Below is a small trained network, with its code and all its weights. Each question gives an input and a target symbol and asks what happens when units are switched off, that is, made to give their printed mean instead of their output.

import numpy as np


def w(rows, s, z=0):
    codes = np.array(rows[::2]) - 128.0
    scale = np.full(codes.shape[1], s)
    scale[-1] = z or s
    return codes * scale


def f(y):
    return np.maximum(y, 0)


def softmax(a):
    e = np.exp(a - a.max(-1, keepdims=True))
    return e / e.sum(-1, keepdims=True)


def log_softmax(a):
    a = a - a.max(-1, keepdims=True)
    return a - np.log(np.exp(a).sum(-1, keepdims=True))


def net(x, mask):
    ids = ['αβγδεζθλμξπστφψω'.index(c) for c in x.split()]
    T = len(ids)
    res = E[ids] + P[:T]
    u = 0
    for l in range(2):
        q, k, v = (res @ M[l].T for M in (Q, K, V))
        z = softmax(np.where(np.tri(T) > 0, q @ k.T / 2**0.5, -1e9)) @ v
        res = res + np.where(mask[u], z, O[l][:, -1]) @ O[l][:, :-1]
        u += 1
        y = f(res @ A[l][:, :-1].T + A[l][:, -1])
        res = res + np.where(mask[u : u + 8], y, B[l][:, -1]) @ B[l][:, :-1]
        u += 8
    return log_softmax(res[-1] @ U[:, :-1].T + U[:, -1])


Q, K, V, O, A, B = {}, {}, {}, {}, {}, {}
E = w([
[168,120,154,120],'α',
[115,77,188,105],'β',
[52,102,252,144],'γ',
[213,188,68,137],'δ',
[152,53,118,91],'ε',
[84,68,227,57],'ζ',
[177,135,115,134],'θ',
[119,77,116,112],'λ',
[105,46,130,157],'μ',
[160,177,91,166],'ξ',
[156,117,144,144],'π',
[97,145,71,61],'σ',
[102,80,155,204],'τ',
[169,131,252,217],'φ',
[110,113,159,139],'ψ',
[125,203,159,42],'ω',
],0.02)
P = w([
[122,129,234,180],'0',
[194,105,147,128],'1',
[246,101,99,117],'2',
[228,130,115,124],'3',
[140,128,180,160],'4',
[181,136,167,161],'5',
],0.011)
Q[0] = w([
[38,6,204,161],'L0H0',
[103,61,17,84],'L0H0',
],0.0024)
K[0] = w([
[138,1,112,209],'L0H0',
[113,9,26,85],'L0H0',
],0.005)
V[0] = w([
[135,95,250,85],'L0H0',
[192,60,85,80],'L0H0',
],0.012)
O[0] = w([
[254,168,165,105,255],'L0H0',
[143,190,248,152,118],'L0H0',
],0.0095,0.015)
A[0] = w([
[78,111,58,221,140],'L0N0',
[171,141,66,111,4],'L0N1',
[217,153,212,64,153],'L0N2',
[212,154,120,81,152],'L0N3',
[227,197,58,110,187],'L0N4',
[119,210,161,130,129],'L0N5',
[199,100,159,24,29],'L0N6',
[170,254,180,132,215],'L0N7',
],0.0085,0.002)
B[0] = w([
[158,233,48,210,129],'L0N0',
[126,166,170,130,140],'L0N1',
[93,117,107,164,253],'L0N2',
[152,69,85,178,207],'L0N3',
[35,119,219,83,197],'L0N4',
[111,42,121,58,150],'L0N5',
[156,1,115,105,210],'L0N6',
[59,62,112,232,209],'L0N7',
],0.0063,0.031)
Q[1] = w([
[83,42,2,163],'L1H0',
[72,160,48,68],'L1H0',
],0.0073)
K[1] = w([
[156,122,147,166],'L1H0',
[255,132,100,79],'L1H0',
],0.0097)
V[1] = w([
[34,167,136,156],'L1H0',
[254,185,203,207],'L1H0',
],0.0091)
O[1] = w([
[144,41,59,46,1],'L1H0',
[255,193,160,178,115],'L1H0',
],0.0089,0.009)
A[1] = w([
[90,79,163,248,1],'L1N0',
[134,107,85,168,159],'L1N1',
[171,136,188,173,25],'L1N2',
[113,91,199,46,85],'L1N3',
[158,2,104,176,160],'L1N4',
[195,179,198,95,78],'L1N5',
[84,115,111,183,228],'L1N6',
[100,156,88,10,178],'L1N7',
],0.009,0.0061)
B[1] = w([
[192,102,36,23,227],'L1N0',
[78,204,230,101,152],'L1N1',
[77,166,80,15,166],'L1N2',
[204,227,111,167,155],'L1N3',
[75,191,109,167,254],'L1N4',
[8,168,201,107,138],'L1N5',
[164,89,202,172,177],'L1N6',
[115,84,254,82,128],'L1N7',
],0.0073,0.034)
U = w([
[92,131,64,88,53],'α',
[137,80,121,25,48],'β',
[60,124,80,52,66],'γ',
[66,164,67,141,92],'δ',
[79,118,94,60,66],'ε',
[179,6,72,1,2],'ζ',
[111,124,88,97,85],'θ',
[137,90,191,74,91],'λ',
[94,136,210,34,126],'μ',
[161,173,44,245,150],'ξ',
[142,130,107,91,112],'π',
[74,86,209,15,63],'σ',
[164,170,189,142,188],'τ',
[44,145,81,47,57],'φ',
[199,108,175,111,159],'ψ',
[31,16,196,201,217],'ω',
],0.0072,0.0053)

Each question gives the input, a string of symbols that net reads in full, and the target symbol t.
The units are the heads (2 rows each of Q, K, V and O) and the neurons (one row each of A and B). Each row of codes is followed by its name. A weight is (code - 128) times the scale printed after its matrix; where a second scale follows, it is the last column's (O, A, B and U).
mask holds one flag per unit, layer by layer, with each layer's heads first. A switched-off unit (its flag False) gives its mean, the last column of its rows in O or B, instead of its output. The means were averaged over made-up inputs and are rounded, as every weight is.
A unit's drop is (log p(t) with every unit on - log p(t) with that unit switched off) / (log p(t) with every unit on - log p(t) with every unit switched off).
The circuit of an input: a set's keep is (log p(t) with only the set's units on - log p(t) with every unit switched off) / (log p(t) with every unit on - log p(t) with every unit switched off). Starting from the 12 units with the biggest drops (on a tie, the unit counted first), units are removed one at a time, each time the one whose removal leaves the highest keep (on an exact tie, the one counted first), for as long as the keep stays at least 0.8.
units of the circuit, in order: the units of the circuit, biggest drop first
top k neurons: the k neurons with the biggest drops, biggest first
k most important neurons of layer l: the k neurons of layer l with the biggest drops, biggest first
drop when u is switched off: that unit's drop, to one decimal
input ξ μ ζ ζ ω α, target ω: top 2 neurons => [L1N2 L0N7]
input μ θ ω λ, target ω: top 4 neurons => [L1N0 L0N7 L1N2 L0N4]
input ω ζ ζ β, target ζ: units of the circuit, in order => [L1N0 L0H0 L0N7 L0N6]
input ζ ζ ζ, target ζ: 3 most important neurons of layer 0 => [L0N2 L0N7 L0N6]
input τ τ φ ζ ζ, target μ: 2 most important neurons of layer 0 => [L0N7 L0N4]
input ζ ω ω δ, target ω: units of the circuit, in order => [L0N4 L0N7 L1N2]
input ω ω β λ, target ω: units of the circuit, in order => [L1H0 L0N7 L1N2 L1N0]
input β δ ω, target ω: units of the circuit, in order => [L1N2 L1N0]
input ζ ω τ ζ ω ξ, target ω: units of the circuit, in order => [L0N4 L1N3]
input ω ω θ θ, target ω: top 3 neurons => [L0N4 L0N7 L1N2]
input θ τ α ω ξ, target ω: top 2 neurons => [L1N0 L0N7]
input ω ζ ε, target ω: top 2 neurons => [L0N4 L1N4]
input ξ ω α, target ω: top 2 neurons => [L1N0 L1N2]
input ζ ω θ, target ω: top 2 neurons => [L0N4 L0N7]
input ω ω ψ π, target ω: top 2 neurons => [L0N4 L0N7]
input ω ω σ, target ω: drop when L1H0 is switched off => 0.2
input ζ ε ζ, target ζ: drop when L0N7 is switched off => 1.1
input τ τ τ, target τ: drop when L0N6 is switched off => 0.2
